Here is a tiny trained network, its code and every weight. The questions are about switching its units off for an input and a target symbol, where a switched-off unit gives its printed mean instead of its output.

import numpy as np


def w(rows, s, z=0):
    codes = np.array(rows[::2]) - 128.0
    scale = np.full(codes.shape[1], s)
    scale[-1] = z or s
    return codes * scale


def norm(h):
    return h / np.sqrt((h * h).mean(-1, keepdims=True) + 1e-5)


def f(y):
    return np.maximum(y, 0)


def softmax(a):
    e = np.exp(a - a.max(-1, keepdims=True))
    return e / e.sum(-1, keepdims=True)


def log_softmax(a):
    a = a - a.max(-1, keepdims=True)
    return a - np.log(np.exp(a).sum(-1, keepdims=True))


def net(x, mask):
    ids = ['ΔΘΦΨαγζλπτ'.index(c) for c in x.split()]
    T = len(ids)
    res = E[ids] + P[:T]
    q, k, v = (norm(res) @ M[0].T for M in (Q, K, V))
    z = softmax(np.where(np.tri(T) > 0, q @ k.T / 2**0.5, -1e9)) @ v
    res = res + np.where(mask[0], z, O[0][:, -1]) @ O[0][:, :-1]
    y = f(norm(res) @ A[0][:, :-1].T + A[0][:, -1])
    res = res + np.where(mask[1:9], y, B[0][:, -1]) @ B[0][:, :-1]
    return log_softmax(norm(res)[-1] @ U[:, :-1].T + U[:, -1])


Q, K, V, O, A, B = {}, {}, {}, {}, {}, {}
E = w([
[122,144,140,71,144,178,43,206],'Δ',
[12,233,185,81,186,159,85,137],'Θ',
[117,232,157,14,85,176,117,156],'Φ',
[149,116,84,197,5,91,73,170],'Ψ',
[105,87,48,139,65,61,146,230],'α',
[106,138,61,85,146,63,196,153],'γ',
[121,220,170,31,131,176,85,164],'ζ',
[170,131,188,77,220,233,251,139],'λ',
[247,150,67,144,171,84,187,192],'π',
[187,138,141,46,189,177,119,190],'τ',
],0.013)
P = w([
[165,99,123,99,108,78,91,39],'0',
[184,85,162,85,117,98,149,202],'1',
[161,164,12,141,150,226,148,126],'2',
[169,118,171,117,159,76,138,182],'3',
[151,165,30,162,147,222,171,161],'4',
[157,164,208,136,157,70,149,198],'5',
[132,185,39,191,144,239,189,187],'6',
[183,96,196,73,197,90,114,178],'7',
],0.011)
Q[0] = w([
[147,100,249,114,123,47,116,135],'head 0',
[171,152,129,75,124,144,112,203],'head 0',
],0.016)
K[0] = w([
[180,68,119,5,113,105,50,55],'head 0',
[116,114,163,188,145,61,150,56],'head 0',
],0.012)
V[0] = w([
[237,122,193,89,227,221,107,122],'head 0',
[129,118,145,165,126,164,8,170],'head 0',
],0.013)
O[0] = w([
[148,111,181,163,139,126,157,134,254],'head 0',
[176,140,110,81,133,84,250,99,38],'head 0',
],0.025,0.0045)
A[0] = w([
[105,128,10,76,111,101,128,101,209],'neuron 0',
[166,63,156,122,167,126,163,138,97],'neuron 1',
[139,106,174,74,200,133,147,124,185],'neuron 2',
[97,134,43,155,157,174,15,110,200],'neuron 3',
[169,101,200,168,137,101,180,84,4],'neuron 4',
[123,151,154,83,205,125,120,143,147],'neuron 5',
[168,140,122,21,112,69,206,132,209],'neuron 6',
[168,62,92,126,112,108,116,201,116],'neuron 7',
],0.013,0.0027)
B[0] = w([
[219,73,167,109,69,138,108,103,189],'neuron 0',
[71,129,139,99,112,132,116,120,191],'neuron 1',
[131,131,90,112,66,146,129,126,198],'neuron 2',
[96,128,106,105,213,55,180,170,247],'neuron 3',
[66,127,142,76,118,56,38,135,198],'neuron 4',
[146,200,135,187,20,169,139,138,176],'neuron 5',
[108,137,80,214,184,148,148,77,237],'neuron 6',
[146,252,104,118,53,129,99,166,162],'neuron 7',
],0.014,0.012)
U = w([
[121,149,129,107,180,85,210,92,170],'Δ',
[65,204,51,196,77,155,155,115,55],'Θ',
[146,201,137,95,17,137,107,145,73],'Φ',
[213,118,100,139,112,146,99,67,253],'Ψ',
[136,133,95,14,89,106,145,164,159],'α',
[2,105,55,114,164,137,110,112,169],'γ',
[39,193,131,98,66,61,129,91,29],'ζ',
[102,6,128,193,103,203,131,119,252],'λ',
[180,186,114,204,170,120,118,180,116],'π',
[140,77,195,80,90,67,156,133,142],'τ',
],0.0087,0.0041)

Each question gives the input, a string of symbols that net reads in full, and the target symbol t.
The units are the heads (2 rows each of Q, K, V and O) and the neurons (one row each of A and B). Each row of codes is followed by its name. A weight is (code - 128) times the scale printed after its matrix; where a second scale follows, it is the last column's (O, A, B and U).
mask holds one flag per unit, heads first, then neurons. A switched-off unit (its flag False) gives its mean, the last column of its rows in O or B, instead of its output. The means were averaged over made-up inputs and are rounded, as every weight is.
A unit's drop is (log p(t) with every unit on - log p(t) with that unit switched off) / (log p(t) with every unit on - log p(t) with every unit switched off).
The circuit of an input: a set's keep is (log p(t) with only the set's units on - log p(t) with every unit switched off) / (log p(t) with every unit on - log p(t) with every unit switched off). Starting from all 9 units, units are removed one at a time, each time the one whose removal leaves the highest keep (on an exact tie, the one counted first), for as long as the keep stays at least 0.8.
units of the circuit, in order: the units of the circuit, biggest drop first
most important unit: the unit with the biggest drop
k most important neurons: the k neurons with the biggest drops, biggest first
drop when u is switched off: that unit's drop, to one decimal
input Ψ Ψ Φ α Δ λ Φ γ, target Ψ: units of the circuit, in order => head 0; neuron 0; neuron 6
input τ α Φ Δ, target τ: units of the circuit, in order => head 0; neuron 4
input Θ Δ γ τ ζ Φ, target Θ: units of the circuit, in order => head 0; neuron 6; neuron 3
input Φ Δ Δ Θ, target Φ: most important unit => neuron 6
input α τ ζ, target α: units of the circuit, in order => head 0; neuron 0; neuron 3
input Θ Ψ Φ Θ, target Θ: units of the circuit, in order => head 0; neuron 6; neuron 5
input ζ τ Δ Δ τ ζ π ζ, target ζ: 2 most important neurons => neuron 4; neuron 6
input Ψ ζ λ α, target Ψ: 2 most important neurons => neuron 0; neuron 6
input Θ Φ Θ Ψ Δ λ, target Θ: units of the circuit, in order => head 0; neuron 6; neuron 5; neuron 2
input Δ π ζ τ ζ, target π: units of the circuit, in order => head 0; neuron 1
input Δ Θ Δ γ τ, target γ: units of the circuit, in order => head 0; neuron 3
input Φ π Ψ Θ γ Ψ Δ Ψ, target Φ: 2 most important neurons => neuron 7; neuron 3
input ζ λ λ, target λ: 2 most important neurons => neuron 3; neuron 7
input λ γ α τ Ψ Θ, target λ: units of the circuit, in order => head 0
input α Δ τ τ, target α: 2 most important neurons => neuron 0; neuron 3
input Ψ ζ Δ Δ Δ, target Ψ: 2 most important neurons => neuron 0; neuron 3
input α Δ ζ γ Θ Ψ, target α: 3 most important neurons => neuron 0; neuron 3; neuron 6
input τ ζ τ Δ Φ, target Φ: units of the circuit, in order => head 0; neuron 6; neuron 3
input τ π Δ Θ Φ λ, target τ: 2 most important neurons => neuron 4; neuron 6
input Θ ζ Φ ζ Δ Θ, target Θ: most important neuron => neuron 6
input α Φ Ψ τ Θ Φ τ π, target α: 2 most important neurons => neuron 0; neuron 3
input ζ π Δ Δ γ π τ Δ, target ζ: drop when neuron 0 is switched off => 0.2
input γ Δ τ Φ, target γ: drop when head 0 is switched off => 2.1
input Θ Φ λ λ Δ λ ζ, target λ: drop when neuron 0 is switched off => 0.0
input Δ γ α Θ, target Δ: drop when head 0 is switched off => 1.7
